Each row is followed by the band that its hidden value falls in (each part has its own value, ranges and names):
[-334 -115  302   14  241  344  -70 -241 -433  258  -34   80  190  311
  -62  -43  113 -307  281 -243  196  -41   19 -370  149  203  487  397
 -296  268   79 -494 -149   21 -424 -200    7  -51 -366 -340  105]  (90)
[-227 -146  203   81  423   30  -59 -149  -59  128   98  -49  -15  386
   83  107   13 -208  355  -74  101  -95  148 -112  204  197  262  -15
 -238    8    2 -236  -43  189  -39 -156  -59 -319 -192  -68  159]  (97)
[-156 -102  167   32  352   78   12  184  -89  -31  350   64 -227 -126
  253  370  -69   62   21   17 -129  121  -12  129 -140  -45 -168  164
   31 -105 -155 -192  292  -84  114  -84  236 -348 -203  154  -21]  (105)
[ -39   45   27   97 -147   -3   -3  -27 -183  128 -194   54  144  150
 -133 -138    2 -151  -80  -36   96  -61  -57  -34  180  106   63    7
 -241   47   89 -153 -129  152  -91  -27  -22   -5  -30 -210   76]  (92)
[ 118  161 -145  158  -94   89 -161  285  200 -121  185   74  -93 -300
  284  380   32  230 -132  313  -62  -17 -122  250 -197 -131 -266  -64
  388 -104 -133  164  290    1  149   60   97   40  183  373  -89]  (105)
[  -5  197  -54  122 -251    6 -129  -61  -36   58    2  171 -216 -177
  109   97  -82  103    8  181    9  -56  -82  106  -89   18 -258   95
   85  -72  101  177  213   29  148   42  276   47  -30  263   86]  (83)
[ -56   15  117  221  107  -15 -166  280 -127   99   78  -32  106 -321
   82  341   39  259 -191   29 -213   41 -135   99 -234 -169 -167 -239
  199 -139 -137 -116   67 -121  153 -141   -3 -200  -24   91  -19]  (85)
[ -56  167   -9  149  -38  -19 -129  123   91   20  -37  186 -177 -167
  127  428   37  268 -152  198  -75  -51  -32  222 -209  -21 -294 -136
  277  -48 -100  143  243   74  215  -69  381  -71  -87  278  -36]  (102)
[-337  -76  269   22  421 -193    5 -300    9  169   54  187 -556  338
  117  331 -190   -5  429  -70  -29  -94  263    1   82  284 -128   28
 -225  -87   65   49  251  190  375 -205  563 -541 -499  223  243]  (83)
[-446 -111  371  -30  464  397  -84 -266 -308  200  199  216 -193  234
  177  279   46 -159  420 -166  127   -9  103 -276  -30  200  312  550
 -113  227   -2 -381  166  -55 -245 -239  368 -186 -542  -14   83]  (90)
[  64  139 -105   94 -113  134  -75  254  131  -60  -71  144   51  -66
   94  349  110  131 -204  174   24  -47  -83  146  -78  -20  -90  -29
  262   89 -132   31  142  113   -3   -7  168   78   51  107 -129]  (102)
[  94  108 -117   85 -204  326 -108   58  -68  -47  163   31  126  -52
  177 -121   41 -185   39  169  189  -33 -160  -28   86   -4  127  338
   23   74   52 -111   58    9 -281  133 -197  269  214   38  -16]  (90)
[-263  -68  249  149  277 -177  -60  -94 -213  201   13    8 -104   63
  -13  134  -51   21   58  -66  -95  -10   62   54  -19   72 -104 -185
 -202 -149    3 -159   11   77  182 -182  166 -397 -272  -18  166]  (97)
[ -37   50  -22  104   58   79  -91  -83  127   47  -50   60  -12  321
   88   79   35 -142  210  103  180 -174   72  -27  212  185  166   -5
  -60   70   38    1   -1  257  -36  -29  -18  -10   25   55   83]  (90)
[-269  -22  202  -20   82  266 -164 -313 -284  230  -57  139  -26  178
   -1  153   59 -127  423 -151  158  -79   58 -353   28  225  318  385
  -83  252  146 -182   63   41 -215 -157  252  -56 -426  -61  171]  (87)
[ 193  111 -163   -2 -478   75   32  197 -233 -102  202   53  -73 -455
   99 -161 -171  -34 -226  129  -37  167 -277  146  -80 -125 -352  395
  -37 -109  106   -3  251 -134  -18  247   73  107  126   82    4]  (87)
[ 349  245 -362  145 -585    8  -54  162  161 -105 -144   13  175  -28
    5 -245  -20 -110 -201  291  169 -120 -186  161  217    5 -105  -48
   10  -31  113  191  -36  220  -42  252 -249  337  473   50   -6]  (92)
[ -46   32    9   -1  -22  172  -25  -72  -74  -10  228  129 -241    9
  212   31 -117 -130  215   78   96    3  -30  -16   55   87  -43  411
  -78    4   84  -35  241    7  -33   62  171  -32  -85  164   77]  (83)
[ 285  177 -286  193 -363 -178  -34  167  203 -104  -13  -52   14  -39
   79 -185 -103  -54 -176  307   58  -96 -116  291  189  -20 -261 -236
  -48 -218   71  216   18  225  175  208 -229   91  447  153   53]  (90)
[ 224  180 -242  195 -389  -47  -97   74  122    3 -234  -39  262  132
  -68 -207   46 -123 -126  206  170 -176 -100   90  256   65   37 -232
  -60  -12   95  102 -171  284  -49  123 -303  220  371  -55   48]  (90)
[-200  -46  167   20  174  261  -68 -177 -238   93  285   86 -160   67
  209   -9  -71 -205  332  -23  115   11  -11 -141   52  103  135  467
 -168   33   87 -225  150  -59 -161  -35   87  -83 -191   59  122]  (92)
[ -20    4   23  -85 -191  -58  146  101 -201   16  -94  175 -169  -56
  -87  115 -136  -17 -164  -98  -50  102  -59   54   17   91 -249  257
 -163   54   54  -73  197   57   96   17  441 -184 -276  -85   24]  (87)
[ 145  -29  -51  222    5   15 -132  339    0   15   26 -208  404  -77
   27   63   89    6 -135   51  -50  -36 -147   25   71 -116  106 -316
   61  -89  -97 -166 -162   44  -36  -23 -487  -61  291 -101  -15]  (85)
[-288   -3  222   64  260  261 -145 -186 -198  137  234  152 -216   16
  229  220    2  -40  299   10   64  -17   26 -104  -99   87   82  354
    6   53   19 -170  207  -64  -84 -130  266 -110 -303  162   94]  (90)
[-113   53   63   29   17   67   13  -71  -35   69  -62  205 -183  195
   45  132  -49  -74   82   13   89  -68   39    1  101  169  -21  181
 -107   81   40  -40  122  143   28  -57  311  -84 -191   34   49]  (92)
[  81  -22    6  167   75  -11  -42  421    8  -25   87  -60  147 -181
   89  270    9  141 -250   43 -160   44 -133  147  -69 -142 -131 -207
  133 -109 -169 -132   47  -35  123  -56 -121 -177  124   18  -85]  (85)
[ 397  244 -403  126 -611   20    9  261  190 -169 -125   28  177  -38
   14 -251  -31 -123 -312  306  166  -90 -211  221  235  -20 -149  -18
    7  -27   73  170  -17  223  -52  288 -247  355  523   22  -66]  (92)
[-128   15  106  -19  -35  133    8  -55 -264   46  221  166 -276 -160
  147   55 -150  -55   89   -4   -9  101  -81    0  -75   33 -173  459
 -113  -28   81 -112  277 -110    3   20  335 -113 -236  109   76]  (83)
[ -15   95    6  165 -132 -160  -24  152 -109   72 -127   55   36 -141
  -70   89   -9  117 -316   78  -94    9  -96  214  -64  -44 -278 -232
  -28 -121  -36  -24   16   88  155  -31  134 -121   -9  -19   14]  (97)
[ 137  150 -149   10 -439  -31   -7  130  -81  -40  -55  130 -116 -270
    7   62 -106   81 -189  111  -25   51 -153  127  -67  -10 -329  173
   57  -23   91  133  231   26  112  132  279   45   -7  113   22]  (87)
[ -11   55  -44  -23  -47   57   44  -35   90  -28    2  191 -257  205
  107  136 -102 -101  144   71  113  -67   50   29  152  181  -59  243
  -81   70   57   56  209  181   66   31  299  -73 -111  120   47]  (83)
[ 308  265 -378  126 -430  254 -163   64  345 -146  -29   71   99  126
  201  -68   61 -146   92  376  310 -222 -103   51  229   82  122  123
  194  110   86  242   58  254 -162  228 -238  456  468  223  -24]  (92)
[-115   18   90   61  -31  308  -85  -37 -305   88  139   68  100  -53
   93  -71   37 -169   58   -4  115   29 -131 -115    8   18  146  390
  -92   94   50 -282   32  -74 -291   -8  -31   98  -72  -86   25]  (90)
[-335  -26  288  200  354  -79 -229 -183 -159  267  -17   25  -69   51
   36  339   66  135  214  -33  -74  -92  101  -38 -134   80   18 -256
   10  -77  -20  -87   26   70  157 -274  197 -348 -338   95  180]  (102)
[ -80  -18   63  150   19  162 -165 -186 -172  186  -94  -98  335  312
  -60 -219  115 -306  263  -36  235 -160   -8 -243  277  162  440   13
 -236  110  130 -245 -274  182 -307  -59 -381   69   50 -234  163]  (90)
[-272  -41  223   60  305   14  -21 -133 -132  110  207  147 -364   71
  187  212 -119  -16  205   -5  -28    7   79   44  -33  109 -124  187
 -129  -84    8 -103  236   11  151 -122  361 -317 -315  170  124]  (90)
[-435 -101  378   73  384  143 -149 -403 -344  325   37   99 -111  282
   27   99   10 -159  473 -191   99  -89  131 -296   60  232  293  229
 -258   97  118 -286  -13   34 -109 -261  202 -265 -484  -68  241]  (92)

Part 2:
[  89 -143  157  -55   -5  190   99  218   35  242   56   44  -98  223
  -72    6   -4  134  130 -152  -91  248 -109  -60 -126 -150 -152  187
   41  105  -69  -40  -18  -20  133   95  183   47  118  174   40]  <84>
[ -40  -38   -4   36   41  134   89   76   20  -51   27   46   86  -98
  -90  -38  -75    3  -30   18   88   34  -79  155   62   33  -34  -25
  -95   45   59   65  -54   13  -32   36   70  -28 -113   48   13]  <91>
[ 342 -448  299  227  -13   74  117  302  190  139  -10  178 -164  285
 -173  -45  -60    1  197 -260   34  341 -158  100 -102 -289 -315  262
   94   87   -1 -163   43  326   57  274  215  -77  205  202 -285]  <84>
[-192   60 -240 -148  361  324 -238  -65 -329 -405  115 -374  -34 -352
   47 -104  -86 -303  145   22  -61 -587  104  -16 -251  240  149  -43
  -99  279  227  190 -103 -486 -138 -105   69  -76 -449   76  395]  <91>
[ 317 -132 -219  274   31  149  -35   51   88   84  105  109   41  157
  155   26 -120   36  135  -46  -23   90   16  -42 -119    5 -242   47
  113  -22 -102   55   63  -23  249  -10  -56  -84  172   10 -134]  <88>
[ 692 -729  505  525   -5 -140  128  309  174 -131 -220  137 -446  125
 -123   41   70 -469  236 -305  133  422  219  466   42 -428 -287  241
  170  274    0 -154  192  493   96  433  298   40   54  127 -478]  <84>
[ -46 -111  -20    7   85  127  -12  -13   41  -61   36  -97  -17  -25
 -100  -24  -43  -86   62  -46    1  -49  -23   95 -148   26  -54   -1
  -91   64  131  -22 -107  -54   -5  -42  112  -47  -95   23   17]  <88>
[ 290 -238  -20  316 -105   28   53 -167  126  157   77   18  -24  247
   75  117  -40    8    1 -119  -77  197  111   60  -73 -142 -207   91
  -62 -127    2   -3   37  167  149  -54   25  -59  146  -36 -287]  <98>
[-167   31   91 -109  -14   93  231  141  -96   98   -6  -37   62 -169
 -101  -65   12   76 -191   51   42   81  -47   84  122   18   97  -62
 -146   28   33   82   43   23 -117   99   74   73 -253  115  104]  <93>
[ 585  -40 -237  487 -210  -85  260   79   28  341  -19  244   40   55
  463  165   56  120 -205  150   -6  455  344   21  301  -41 -140  -78
  195 -165 -440  213  454  146  445  106 -258  157   82  -59 -245]  <93>
[ 145 -473  640  178  -28   42  352  594  250  -70 -131  437  -14   21
 -553 -196 -156    4   67 -237  377  458 -471  493  303 -338 -254  210
  -50  172  132 -149  -62  647 -286  543  356 -105   68  304 -357]  <91>
[ -17   25  -47  -40   33  145  165  198 -138  138   46  -19   44 -124
   51  -76   -9  118 -120   58  -17   36  -32  -77   59   41   33   -1
  -14   20  -74  106  158  -40  -27  129  -18   33 -213  168  124]  <93>
[ -51 -116   61   13   47   40   81   14   56  -76  -55  -68  -62 -141
  -97   -7   60 -103  -48   49   35   47   36  197   20    5   30   -4
  -96   55   75  -31   -5   45  -37   47  102   24 -254   51   26]  <91>
[-406   73  305 -151  -79  301  191 -103 -109  -25  204   52  375  105
 -514  -35 -397   94  -69 -329  185  -20 -353  338   64  -93  -52  -91
 -542   74  458  228 -604   19 -337 -184  375  -93  246  -71  -97]  <98>
[ -32   96 -249   16   42   97   69  -60 -187   68   65 -184   64 -186
  178  -11    5  -12 -169  110  -69 -136  178  -81  -38  155   97 -147
  -75  -35  -14  166  140 -173   29  -68 -108   39 -272    2  123]  <93>
[  27  -12 -115   59  -10   68   73  -31   80   85   11   -7   16  -32
   69   47   48   50  -63  101  -30  116   60   54   15   47  -23  -19
  -26  -46  -67   19   49  -32  137  -39  -16   37 -119    9   32]  <91>
[ -96   85 -219  -66   10   86  102   -3   32  193   35  -70   39 -104
  145  -15  121  215 -176  229 -113   53    8 -151   13  129   64    5
   -7 -148 -133   -6  192  -65   75   -2 -133   19 -302  119  175]  <96>
[ 220 -263   12  122   31   97  -14   53  109  156   42  -55 -162  221
   28   24   27   -1  151 -122 -130  137   21  -80 -248 -116 -194  172
   75   16  -25 -116   62   38  156   46   85  -41   61  110  -88]  <84>
[ -34  -74  -24   51   27   38  131   56   28   -3  -19  -25   30 -166
  -38  -61   19    6 -139   95   49   25  -16  100   70   48   26  -31
  -83  -41   35    4  101  106  -84   96  -10  -28 -277   91   -8]  <96>
[  -5  -20 -108   64   65  104   62   26   -9  -58   19  -19   53 -163
   26  -34  -18  -16  -69   96   39  -29   16   91   58   82   14  -32
  -54    5   10   73   59  -17  -11   35  -18  -22 -232   57   52]  <96>
[ 222 -225  -15  187   41   97  -39  -28   34    3   48  -70  -96  131
   13   47  -59 -158  147 -156  -42   41  113   77 -204  -72 -161   45
   -3   84   65    1  -43  -23  138  -39  107  -28   87  -15 -127]  <84>
[-258  227 -420 -259  236  280 -114  -69 -331    6  155 -407   16 -276
  249  -94   49   47  -71  188 -236 -458  111 -372 -261  301  209  -53
  -39   31   10  152  135 -499  -33 -127 -141  -13 -503  144  490]  <93>
[  -6  -91  -80   48   29  106   11  -29  113   46   49  -24   29   45
  -51   -2  -42   21   27  -12  -11   40  -51   43 -127   30 -101    1
  -59  -30   62  -40  -67   -2   62  -56   48  -56  -24   12  -33]  <88>
[ 230 -215  -84  221   49   25  -38  -67   83  -44  -11  -82 -125   20
   82   58   29 -190   83  -23  -38   39  189  110 -138  -18 -109   15
   30   41    8  -26   54    1  163  -20   33   -8  -65  -25 -106]  <88>
[  83 -149  -59   33  117  157  -46   80   28   -5   42  -75  -96   20
   14  -31    0  -45  129  -35  -68  -24   -6  -32 -180    3  -88  103
   43   84    8  -40   27  -77   75   43   66  -45 -104  119   64]  <88>
[  17 -153  332  109 -123  -12  367  271  125   63  -92  272  100  -81
 -278  -53  -56   70 -177  -27  249  386 -176  387  360 -151  -63  -16
 -140   19   28   23   -3  391 -131  258  163   40  -51   99 -205]  <96>
[ 166   83 -371  -17 -184  -61   22 -357  151  637   22 -279 -261  293
  548  328  452  264 -141  259 -521  362  488 -416 -256   35   28   77
  147 -289 -435 -121  338 -278  644 -296 -204  277  -97  -62  186]  <84>
[  37 -133  -41   14   38  184  -34  -31   34  144  129  -93  -24  215
  -37    2  -73   57  120 -147 -122    9  -61 -104 -283  -46 -155  103
  -50    0   79  -38  -92  -73   79  -79  101  -76  100   65  -20]  <84>
[-118  122 -158   17  -63   93  189  -10  -66  159   89    2  243  -90
   -1  -39 -121  152 -229   63   54   17  -44    7   67  119   14 -186
 -173 -121   39  152    2   -2  -35  -66  -67  -11  -74  -24  -25]  <93>
[  53 -140  112   68  -88   63  154   79  188  192   15  120   29  173
 -146   30  -39  108    2  -79   34  303 -114  128  -20 -103 -161   34
  -63  -34    8  -66  -89  147  104   18  129    7  145   23 -148]  <88>
[ 192 -184   14  194   89   34   61   96  -32 -165  -72  -27 -118 -213
   62  -14   54 -213  -11   58   58   15  166  208  106  -11    7   25
   25  118  -20   59  174   60    5  168   30   24 -302   85  -12]  <96>
[-234  196   57  -90 -141  283  304  241  115  267  175  428  490  141
 -303  -77 -339  493 -113  -59  229  314 -542  123  239    9 -176  -73
 -213  -92   23  166 -305  107  -38   -6  107  -71  350   45  -66]  <91>
[   5 -101   86   75    3  177  103  138   77   12   75  157  147   83
 -214  -52 -208   49   68 -145  139  120 -218  183   -2  -51 -173   -6
 -106   63  118   52 -199   80  -20   28  160  -79  165   25 -123]  <88>
[ 149 -191   18   66  -16  151   34   -1   59  251  102  -47 -118  246
   73   38   54  168   56  -84 -202  154  -31 -176 -160 -138 -143  264
   15  -75  -72  -71  112   43   98   49   55  -48   -1  189  -18]  <98>

New part:
[-167  -18 -220 -250 -136 -145  410  167  -65 -141  -86 -267 -182  335
  -93   75   81 -109 -114   50  -38 -137   12  253 -148  -25 -212   33
 -122 -267  -97   48  305   -8  170  110  -60  152  -89  242 -236]  lup
[-161 -418   65 -111   23 -164  151  -29 -252 -216   20 -254    3    9
 -138  -31   -9  212  -44   28   35  123 -270   62   85 -322  475  115
  345  268   14 -315 -124  -30  -72  111 -146  181  180 -346  -65]  Furu
[ -91  162 -344 -219  -51   36  437    6 -223 -115 -224 -173 -219  325
 -147  -47  211 -315 -202  340 -141  120  138  229 -346  239 -261  153
 -227 -546  -36   12  453  -73  198  -26   45   60  -89  141 -111]  mazez
[  65  110 -180   89 -165 -184  -80 -291 -100   88 -169 -226  185  202
  295  134   39   45  -85 -173 -105  -84 -327  138  -19  131 -254 -303
 -200 -504  -99  263  256  211    2   92  -77   45  -91  -52  -92]  Gezig
[-186 -416   42 -180 -121 -293  120  -86  -47   86   -3 -522  -83   54
   -3  268 -194  352   -5 -400   31 -134 -350   75  275 -276  248 -190
  177   97  -81  -45  112  174  -21  289   46   -8  -72 -130 -371]  Gezig
[-243 -200 -142 -240  -64 -184  302  109 -114  -90  -68 -411 -222  266
 -215  177   87  -40  -71  -87  -87  -47  -18  196  -84  -67  -69  -44
  -69 -152 -101   28  278   84  109  169  -25  107  -88   85 -268]  Gezig
[  49  420  -19  -55  128   25  -12  161  -63 -257   91  182   28  172
  218 -346   80 -417  -22   57   52   99   97  334 -361  289 -404  -35
  -83 -105  -35  112 -112 -330  125 -221 -170  181   94  323  168]  zazo
[  14  301 -254    6  -38    9  136 -122 -154  -88 -204  -85   24  291
   83  -63  210 -272  -96  152 -206   66   18  245 -344  272 -327  -78
 -264 -466  -58  204  251   66  146  -62 -105  102  -12   69  -31]  mazez
[-100  139 -129 -208  -51 -160  379  416  122 -519   82   65 -101  391
  -63 -171  102 -179   59    4   48 -121   37  440 -360 -152 -155   26
    7  246  -70    3 -103 -179  257   44 -361  355  102  407 -160]  Furu
[ -69   -8  354   79  105  -60 -453 -162 -161   23  128   41  391 -203
  393  -85 -135    0  -45 -318   98   92 -194   -3  150  104  127 -185
  153  223  -89  198 -354  -38  -57 -168  -33  -43   33 -245  253]  zazo
[ -40 -309 -103 -141 -155 -254  194 -243 -134  154 -103 -522 -100   71
   97  180 -187  371  -72 -206   35  -78 -465   55  268 -195  181 -130
  142 -228  -12 -165  273  100  -84  275   92  -15  -47 -177 -335]  mazez
[ -20  -85 -348  123 -106 -240  209  -32 -219 -475 -213 -168  115  463
 -154   20  470   20    1  202 -266   57 -290  240 -347 -198   20  -57
 -136 -215  -38  -63  109  227  -13  136 -552  502  232 -269   13]  daz
[-132 -182 -272 -231 -127 -265  455  116  -27 -230 -118 -439 -277  388
 -187  141  122  138   27 -110  -99  -74 -228  270 -123 -220   25  -77
  -54  -92  -34 -143  268   91   96  271 -187  239   25   50 -368]  mazez
[-166 -349  273 -113    1 -106 -119 -294 -146  324   47 -399   49 -250
  137  140 -406  272  -71 -356   86   -8 -247  -34  386  -91  342 -140
  339  161  -61   21  -39   94  -45  119  282 -251  -90 -232 -263]  mazez
[ -33 -256  216   61  -40 -112 -142 -314 -182  158   28 -218  239 -187
  246  -11 -301  275  -72 -150   80  -50 -352   -2  307 -165  316  -84
  363  119  -36  -21 -157   72 -112   69   39  -46   74 -289 -111]  daz
[  -9  226  -95 -127   88   63  179  -15 -165   89    0 -194 -227  108
   29 -203  -80 -345 -102  170  -17   32  150  280 -200  281 -420   25
  -11 -399  -21   53  207 -231   72  -71  113   18    4  339 -147]  lup
[-135  228  256    7   95  165 -209  -69 -131   37   78  220  288 -128
  191 -188 -154 -406 -158   68   20   45  293  152 -143  301 -138   31
   96   90 -144  404 -216  -78  210 -277  101 -134  -71  141  110]  daz
[-129  -95 -273 -152 -236 -349  326  159   59 -234 -103 -367  -92  469
  -22  235  158  122   16 -239  -90 -263 -254  281  -98 -203 -188 -219
 -209 -187 -130  112  264  203  116  273 -280  291  -57  163 -311]  lup
[-255 -422  100 -306 -130 -181  174   17 -246 -103  -17 -196  113  -33
   91  124  -67  270 -239  -91  202   31 -286 -115  312 -226  473  181
  183  104  -59 -201   51  -72    7   50   88  -23 -108 -352   72]  zazo
[ -36 -137   99  149 -115 -202 -172 -168  -83 -188  -22   -4  436   53
  246   34   -7  213  -10 -183  -16  -78 -372   86   64 -223  258 -171
  154  223  -98  137 -255  217   -4   54 -302  175  106 -299   32]  Furu
[-330  -20  281   49   48   96 -277  -57 -200 -104   -1  201  459  -72
    1   36   63 -339 -181   19 -119   78  306   46 -150  164  110   22
   21  270 -225  520 -263  210  246 -237  -37  -72 -107 -163  192]  daz
[ 127  107 -191   67  -27 -106  -16 -335 -219  211 -134 -374  -47  123
  213  -16  -27  -21  -74  -18  -97   21 -282  157  -16  200 -331 -216
  -85 -653   -9   46  325   26 -119   76   34   37   12   -7 -132]  Gezig
[-231  -95  466  -70  159  139 -232  -77 -166   80  187  121  254 -340
  108 -174 -347 -178 -135  -49  138  100  196   44   98   79  273  106
  416  482 -104  187 -402 -127  131 -213  199 -214  -21  -51   49]  Furu
[  92  101 -417  -63 -236 -281  292  -92  -28  -89 -206 -343  -91  442
  157  121  134   99  -39  -88  -89 -149 -387  270 -126   -9 -336 -230
 -259 -606  -48   35  444  107   32  227 -184  218  -47  132 -250]  Gezig
[  46   69 -334  -46 -143 -286  352  205    0 -558  -80  -65   -6  507
   10  -94  303   39   65   54  -55  -76 -320  364 -328 -240 -101  -61
  -92  -66  -19 -136   42  -25   78  148 -543  514  206   86  -74]  Furu
[  20  272 -262 -161  -89 -126  345  134   92 -178  -71 -172 -197  384
   87  -66   50 -139   37  -80  -60 -129  -63  397 -291   73 -367 -146
 -175 -224  -46   86  205  -66  196   91 -159  180    2  390 -285]  mazez
[-395 -336  196 -298  -57 -127   84   74  -55   84   58 -311  -34  -27
 -108  258 -201   30 -118 -319   48  -95   71   61  171  -86  186  -47
  123  244 -179  205   39  122  185  102  203 -164 -237   25 -264]  Gezig
[-138  118  -41 -332   36  117  255  -30 -189  223  -26 -189 -257   -7
   -6  -92 -213 -342 -255  157   85   80  254  163  -67  347 -278  152
   14 -412  -60   78  352 -268  186  -90  419 -248 -235  329 -179]  Gezig
[-303 -281  425 -186  126  157 -159 -266 -333  472   86 -253   56 -442
   43   17 -455 -104 -279  -30  115  100  193 -119  345  187  234  139
  370   61 -100  144  -26  -72   28 -133  553 -439 -194 -145  -84]  lup
[-133   23  419   12  249  168 -318 -132 -235   58  180  140  235 -327
  133 -287 -258 -275 -100   22   92  221  177   73   -9  196  158   74
  367  340  -60  139 -405 -198   55 -272  135 -149   68  -83  160]  Furu
[-324 -108  334 -126  108   66  -75  124 -115 -176  138  141  205 -110
  -79  -98 -111 -248 -104  -16   44   77  274  133  -96    1  233  122
  255  532 -145  219 -352  -45  234 -164    3  -42  -20    0   45]  Furu
[-228 -403  274 -131  102  -27  -52 -259 -243  264   29 -433  -52 -256
  -59   87 -307  173  -72 -202    4  121 -116  -34  284  -77  424  -21
  370  223  -24  -76  -56   71  -43   81  269 -213   -8 -313 -234]  mazez
[   8   27 -118   10 -204  -96  -13 -365 -176  167 -213 -167  242   72
  315  139  -54  100 -208  -52  -42  -46 -291   16  103  121  -31 -127
 -100 -466  -91  211  280  188   44   40   95 -112 -170 -188  -58]  mazez
[  35  277 -255  146 -152 -225  -64   66  -68 -516 -154  185  406  470
  259   -6  491 -144  -30  -29 -149  -20 -247  237 -384   54 -259 -205
 -389 -240 -131  286  -12  159  107  -66 -571  427   72  -89  296]  zazo
